Here is a tiny trained network, its code and every weight. The questions are about switching its units off for an input and a target symbol, where a switched-off unit gives its printed mean instead of its output.

import numpy as np


def w(rows, s, z=0):
    codes = np.array(rows[::2]) - 128.0
    scale = np.full(codes.shape[1], s)
    scale[-1] = z or s
    return codes * scale


def norm(h):
    return h / np.sqrt((h * h).mean(-1, keepdims=True) + 1e-5)


def f(y):
    return np.maximum(y, 0)


def softmax(a):
    e = np.exp(a - a.max(-1, keepdims=True))
    return e / e.sum(-1, keepdims=True)


def log_softmax(a):
    a = a - a.max(-1, keepdims=True)
    return a - np.log(np.exp(a).sum(-1, keepdims=True))


def net(x, mask):
    ids = ['δεζηθξστω'.index(c) for c in x.split()]
    T = len(ids)
    res = E[ids] + P[:T]
    u = 0
    for l in range(3):
        q, k, v = (norm(res) @ M[l].T for M in (Q, K, V))
        z = softmax(np.where(np.tri(T) > 0, q @ k.T / 2**0.5, -1e9)) @ v
        res = res + np.where(mask[u], z, O[l][:, -1]) @ O[l][:, :-1]
        u += 1
        y = f(norm(res) @ A[l][:, :-1].T + A[l][:, -1])
        res = res + np.where(mask[u : u + 4], y, B[l][:, -1]) @ B[l][:, :-1]
        u += 4
    return log_softmax(norm(res)[-1] @ U[:, :-1].T + U[:, -1])


Q, K, V, O, A, B = {}, {}, {}, {}, {}, {}
E = w([
[125,159,16,84],'δ',
[199,88,148,137],'ε',
[97,124,85,59],'ζ',
[158,132,181,106],'η',
[28,23,196,6],'θ',
[175,117,226,228],'ξ',
[102,154,225,113],'σ',
[152,119,102,81],'τ',
[130,170,90,178],'ω',
],0.016)
P = w([
[134,3,73,162],'0',
[129,55,131,89],'1',
[128,66,146,107],'2',
[124,77,144,112],'3',
[127,83,145,119],'4',
[124,83,142,125],'5',
[131,92,147,118],'6',
[134,86,140,114],'7',
],0.0066)
Q[0] = w([
[162,140,209,147],'0.h0',
[136,1,103,210],'0.h0',
],0.0068)
K[0] = w([
[24,157,170,254],'0.h0',
[237,109,150,82],'0.h0',
],0.0073)
V[0] = w([
[161,195,61,153],'0.h0',
[5,182,143,254],'0.h0',
],0.005)
O[0] = w([
[123,76,91,249,72],'0.h0',
[101,126,189,107,4],'0.h0',
],0.012,0.0037)
A[0] = w([
[117,249,123,144,1],'0.n0',
[193,124,111,141,133],'0.n1',
[86,77,101,99,166],'0.n2',
[150,171,143,113,146],'0.n3',
],0.015,0.0042)
B[0] = w([
[57,123,120,98,169],'0.n0',
[81,83,102,135,247],'0.n1',
[148,214,250,98,254],'0.n2',
[95,128,62,119,167],'0.n3',
],0.013,0.0049)
Q[1] = w([
[67,228,104,162],'1.h0',
[164,3,56,131],'1.h0',
],0.0068)
K[1] = w([
[107,125,104,102],'1.h0',
[168,5,61,110],'1.h0',
],0.011)
V[1] = w([
[3,127,164,63],'1.h0',
[139,204,56,65],'1.h0',
],0.0038)
O[1] = w([
[153,2,101,178,249],'1.h0',
[46,97,146,113,129],'1.h0',
],0.0074,0.0017)
A[1] = w([
[214,77,87,126,85],'1.n0',
[65,253,18,104,3],'1.n1',
[91,56,99,238,43],'1.n2',
[171,68,177,166,52],'1.n3',
],0.008,0.0025)
B[1] = w([
[77,105,47,96,214],'1.n0',
[245,90,165,3,250],'1.n1',
[100,223,135,131,252],'1.n2',
[175,157,138,148,212],'1.n3',
],0.011,0.0027)
Q[2] = w([
[121,63,171,157],'2.h0',
[152,85,218,1],'2.h0',
],0.0098)
K[2] = w([
[10,83,145,136],'2.h0',
[97,143,188,125],'2.h0',
],0.011)
V[2] = w([
[181,147,175,177],'2.h0',
[254,92,136,78],'2.h0',
],0.0087)
O[2] = w([
[131,158,107,95,94],'2.h0',
[221,254,138,221,254],'2.h0',
],0.0069,0.0033)
A[2] = w([
[101,171,135,87,217],'2.n0',
[161,102,188,101,125],'2.n1',
[150,41,176,166,86],'2.n2',
[173,134,5,190,252],'2.n3',
],0.012,0.0034)
B[2] = w([
[115,135,2,183,253],'2.n0',
[89,109,37,208,226],'2.n1',
[217,211,157,183,154],'2.n2',
[159,30,111,162,251],'2.n3',
],0.0095,0.0061)
U = w([
[213,155,124,64,145],'δ',
[155,31,146,152,136],'ε',
[116,251,100,113,95],'ζ',
[132,139,120,119,93],'η',
[89,136,172,87,254],'θ',
[165,161,168,194,200],'ξ',
[121,142,117,131,86],'σ',
[42,139,103,193,94],'τ',
[104,138,117,137,119],'ω',
],0.014,0.0056)

Each question gives the input, a string of symbols that net reads in full, and the target symbol t.
The units are the heads (2 rows each of Q, K, V and O) and the neurons (one row each of A and B). Each row of codes is followed by its name. A weight is (code - 128) times the scale printed after its matrix; where a second scale follows, it is the last column's (O, A, B and U).
mask holds one flag per unit, layer by layer, with each layer's heads first. A switched-off unit (its flag False) gives its mean, the last column of its rows in O or B, instead of its output. The means were averaged over made-up inputs and are rounded, as every weight is.
A unit's drop is (log p(t) with every unit on - log p(t) with that unit switched off) / (log p(t) with every unit on - log p(t) with every unit switched off).
The circuit of an input: a set's keep is (log p(t) with only the set's units on - log p(t) with every unit switched off) / (log p(t) with every unit on - log p(t) with every unit switched off). Starting from the 12 units with the biggest drops (on a tie, the unit counted first), units are removed one at a time, each time the one whose removal leaves the highest keep (on an exact tie, the one counted first), for as long as the keep stays at least 0.8.
circuit, biggest first: the units of the circuit, biggest drop first
unit that matters most: the unit with the biggest drop
k most important neurons: the k neurons with the biggest drops, biggest first
k most important neurons of layer l: the k neurons of layer l with the biggest drops, biggest first
drop of u: that unit's drop, to one decimal
input η σ ω η, target ξ: 2 most important neurons : [2.n2; 2.n0]
input ε ζ ξ ξ τ, target ζ: circuit, biggest first : [2.n3]
input ξ ε ω, target δ: 2 most important neurons : [1.n1; 0.n2]
input θ ω η ζ τ τ ω, target ε: 3 most important neurons : [0.n2; 2.n3; 1.n1]
input θ δ ε τ τ, target ε: 2 most important neurons : [2.n3; 0.n1]
input τ τ ω, target ε: 3 most important neurons : [0.n2; 2.n3; 0.n1]
input ω τ θ ζ ζ ζ ζ η, target ε: 3 most important neurons of layer 1 : [1.n0; 1.n2; 1.n1]
input η η η η, target ε: 2 most important neurons : [0.n2; 1.n2]
input η ξ η, target ζ: 2 most important neurons : [2.n3; 1.n1]
input ω ω θ ω τ, target τ: 2 most important neurons : [0.n2; 2.n1]
input ζ ζ ε η ω δ, target δ: 2 most important neurons : [1.n1; 0.n2]
input ω ω ω, target τ: 2 most important neurons of layer 1 : [1.n2; 1.n1]
input σ ε ω τ τ, target ε: 2 most important neurons : [1.n2; 0.n0]
input σ δ η, target τ: unit that matters most : 0.h0
input δ τ ω ζ τ δ ξ σ, target τ: 3 most important neurons : [2.n1; 1.n1; 0.n3]
input ξ ε ξ η, target ζ: drop of 0.h0 : 0.9
input ω ω ξ σ σ, target τ: drop of 2.n1 : 0.7
input τ ζ ζ ε θ ε ξ ζ, target ζ: drop of 1.n1 : 0.1
input τ σ ε ε ω, target δ: drop of 1.n1 : 1.4
input ζ ξ ζ τ τ ω ω η, target ξ: most important neuron : [2.n0]
